Here is a tiny trained network, its code and every weight. The questions are about switching its units off for an input and a target symbol, where a switched-off unit gives its printed mean instead of its output.

import numpy as np


def w(rows, s, z=0):
    codes = np.array(rows[::2]) - 128.0
    scale = np.full(codes.shape[1], s)
    scale[-1] = z or s
    return codes * scale


def f(y):
    return np.maximum(y, 0)


def softmax(a):
    e = np.exp(a - a.max(-1, keepdims=True))
    return e / e.sum(-1, keepdims=True)


def log_softmax(a):
    a = a - a.max(-1, keepdims=True)
    return a - np.log(np.exp(a).sum(-1, keepdims=True))


def net(x, mask):
    ids = ['αβεζηθλμξπτφψ'.index(c) for c in x.split()]
    T = len(ids)
    res = E[ids] + P[:T]
    r = res
    for j in range(2):
        rows = slice(2 * j, 2 * j + 2)
        q, k, v = (r @ M[0][rows].T for M in (Q, K, V))
        z = softmax(np.where(np.tri(T) > 0, q @ k.T / 2**0.5, -1e9)) @ v
        o = O[0][rows]
        res = res + np.where(mask[j], z, o[:, -1]) @ o[:, :-1]
    y = f(res @ A[0][:, :-1].T + A[0][:, -1])
    res = res + np.where(mask[2:10], y, B[0][:, -1]) @ B[0][:, :-1]
    return log_softmax(res[-1] @ U[:, :-1].T + U[:, -1])


Q, K, V, O, A, B = {}, {}, {}, {}, {}, {}
E = w([
[91,82,137,59,186,54],'α',
[143,85,56,215,120,79],'β',
[147,228,80,98,91,164],'ε',
[97,46,68,179,131,225],'ζ',
[11,105,129,95,130,105],'η',
[57,166,6,143,100,70],'θ',
[164,120,154,108,221,183],'λ',
[112,103,177,188,93,138],'μ',
[91,168,129,135,176,79],'ξ',
[139,108,66,65,118,149],'π',
[93,90,154,209,137,124],'τ',
[198,94,100,115,168,35],'φ',
[152,128,138,120,232,26],'ψ',
],0.019)
P = w([
[78,161,151,214,135,30],'0',
[90,162,128,188,187,79],'1',
[87,170,106,175,198,101],'2',
[86,164,94,171,204,119],'3',
[95,172,76,158,222,128],'4',
[92,168,80,147,223,146],'5',
[112,163,74,135,238,152],'6',
[98,182,66,135,250,162],'7',
[98,174,62,119,250,171],'8',
[110,179,56,122,254,172],'9',
],0.0073)
Q[0] = w([
[175,114,127,82,2,162],'H0',
[112,105,90,178,129,126],'H0',
[165,115,135,38,29,119],'H1',
[217,73,234,124,59,160],'H1',
],0.013)
K[0] = w([
[126,158,148,155,46,35],'H0',
[162,143,101,135,102,185],'H0',
[50,135,171,137,99,16],'H1',
[88,120,172,233,135,2],'H1',
],0.012)
V[0] = w([
[27,96,51,179,109,174],'H0',
[158,212,95,158,97,40],'H0',
[46,58,158,242,235,72],'H1',
[43,16,63,2,113,87],'H1',
],0.0064)
O[0] = w([
[99,141,125,84,58,166,187],'H0',
[205,191,84,81,142,101,132],'H0',
[135,99,119,78,182,248,255],'H1',
[147,105,89,20,144,115,126],'H1',
],0.011,0.0066)
A[0] = w([
[123,192,27,186,90,136,78],'N0',
[73,150,14,135,141,165,79],'N1',
[148,56,236,108,180,100,165],'N2',
[138,167,43,69,164,220,74],'N3',
[86,100,111,99,46,134,252],'N4',
[227,89,253,143,94,207,253],'N5',
[191,199,178,61,209,139,19],'N6',
[206,60,42,186,43,174,39],'N7',
],0.0079,0.0042)
B[0] = w([
[122,75,206,157,148,150,165],'N0',
[169,134,154,205,92,114,217],'N1',
[135,47,107,180,79,107,154],'N2',
[116,125,172,116,76,60,249],'N3',
[105,172,100,130,221,77,170],'N4',
[126,168,43,92,96,173,149],'N5',
[156,207,190,148,132,143,178],'N6',
[185,111,228,2,82,119,141],'N7',
],0.0092,0.013)
U = w([
[162,69,197,131,125,115,122],'α',
[153,96,194,125,60,151,76],'β',
[130,150,117,192,69,83,110],'ε',
[71,109,176,116,106,139,157],'ζ',
[113,77,160,82,166,94,23],'η',
[164,147,27,137,70,92,187],'θ',
[134,85,111,183,177,171,202],'λ',
[158,126,72,157,157,177,168],'μ',
[141,210,209,141,112,147,17],'ξ',
[176,133,2,125,171,96,255],'π',
[135,155,59,151,71,163,161],'τ',
[190,101,131,128,211,103,33],'φ',
[135,152,180,134,189,134,158],'ψ',
],0.0088,0.0045)

Each question gives the input, a string of symbols that net reads in full, and the target symbol t.
The units are the heads (2 rows each of Q, K, V and O) and the neurons (one row each of A and B). Each row of codes is followed by its name. A weight is (code - 128) times the scale printed after its matrix; where a second scale follows, it is the last column's (O, A, B and U).
mask holds one flag per unit, heads first, then neurons. A switched-off unit (its flag False) gives its mean, the last column of its rows in O or B, instead of its output. The means were averaged over made-up inputs and are rounded, as every weight is.
A unit's drop is (log p(t) with every unit on - log p(t) with that unit switched off) / (log p(t) with every unit on - log p(t) with every unit switched off).
The circuit of an input: a set's keep is (log p(t) with only the set's units on - log p(t) with every unit switched off) / (log p(t) with every unit on - log p(t) with every unit switched off). Starting from all 10 units, units are removed one at a time, each time the one whose removal leaves the highest keep (on an exact tie, the one counted first), for as long as the keep stays at least 0.8.
circuit, biggest first: the units of the circuit, biggest drop first
most important unit: the unit with the biggest drop
top k neurons: the k neurons with the biggest drops, biggest first
heads that matter: for each layer, one digit per head in row order, 1 if its drop is at least 0.15 and else 0, layers parted by /
drop when u is switched off: that unit's drop, to one decimal
input ξ ξ ξ ψ ξ β μ, target τ: circuit, biggest first => N5; H1
input θ θ ξ ξ η λ φ ξ μ, target λ: circuit, biggest first => H0; N3
input π ξ λ ξ μ β θ β, target λ: circuit, biggest first => H0; N3
input η λ ξ η μ θ α β τ ψ, target λ: heads that matter => 11
input ξ ξ ξ ξ α θ ξ ε η, target ε: heads that matter => 01
input β ε η η ξ φ, target ε: circuit, biggest first => H1
input λ β ξ η θ ξ φ β π ξ, target π: top 2 neurons => N3; N0
input β β ξ ξ ξ ψ ε θ λ, target λ: top 2 neurons => N2; N3
input ε ψ β λ η ε λ ψ, target λ: circuit, biggest first => H0; N3; N2
input π ξ ξ, target π: circuit, biggest first => H1; N3
input λ ξ θ, target λ: heads that matter => 11
input ξ π η, target π: circuit, biggest first => H1; N3; N4
input ξ ξ ψ ξ ε ξ λ ψ η μ, target λ: heads that matter => 10
input ξ η β ε θ ψ λ β θ, target λ: most important unit => H0
input ξ β ξ ξ, target ξ: circuit, biggest first => N6; H0; H1; N3
input ξ θ η, target η: top 2 neurons => N4; N3
input η α ξ ξ β, target α: circuit, biggest first => N7; N0
input η μ μ, target τ: top 2 neurons => N5; N0
input ξ ξ η ξ ξ ψ π, target θ: drop when N0 is switched off => 0.0
input η β λ ξ ξ ξ, target λ: drop when H1 is switched off => 0.2
input ξ β η η τ ξ λ, target λ: drop when N2 is switched off => 0.3
input η η η τ ζ ξ ξ ζ α, target ζ: drop when H0 is switched off => 0.9
input β ξ ξ η ξ ξ ξ ξ ξ, target ξ: most important unit => N6
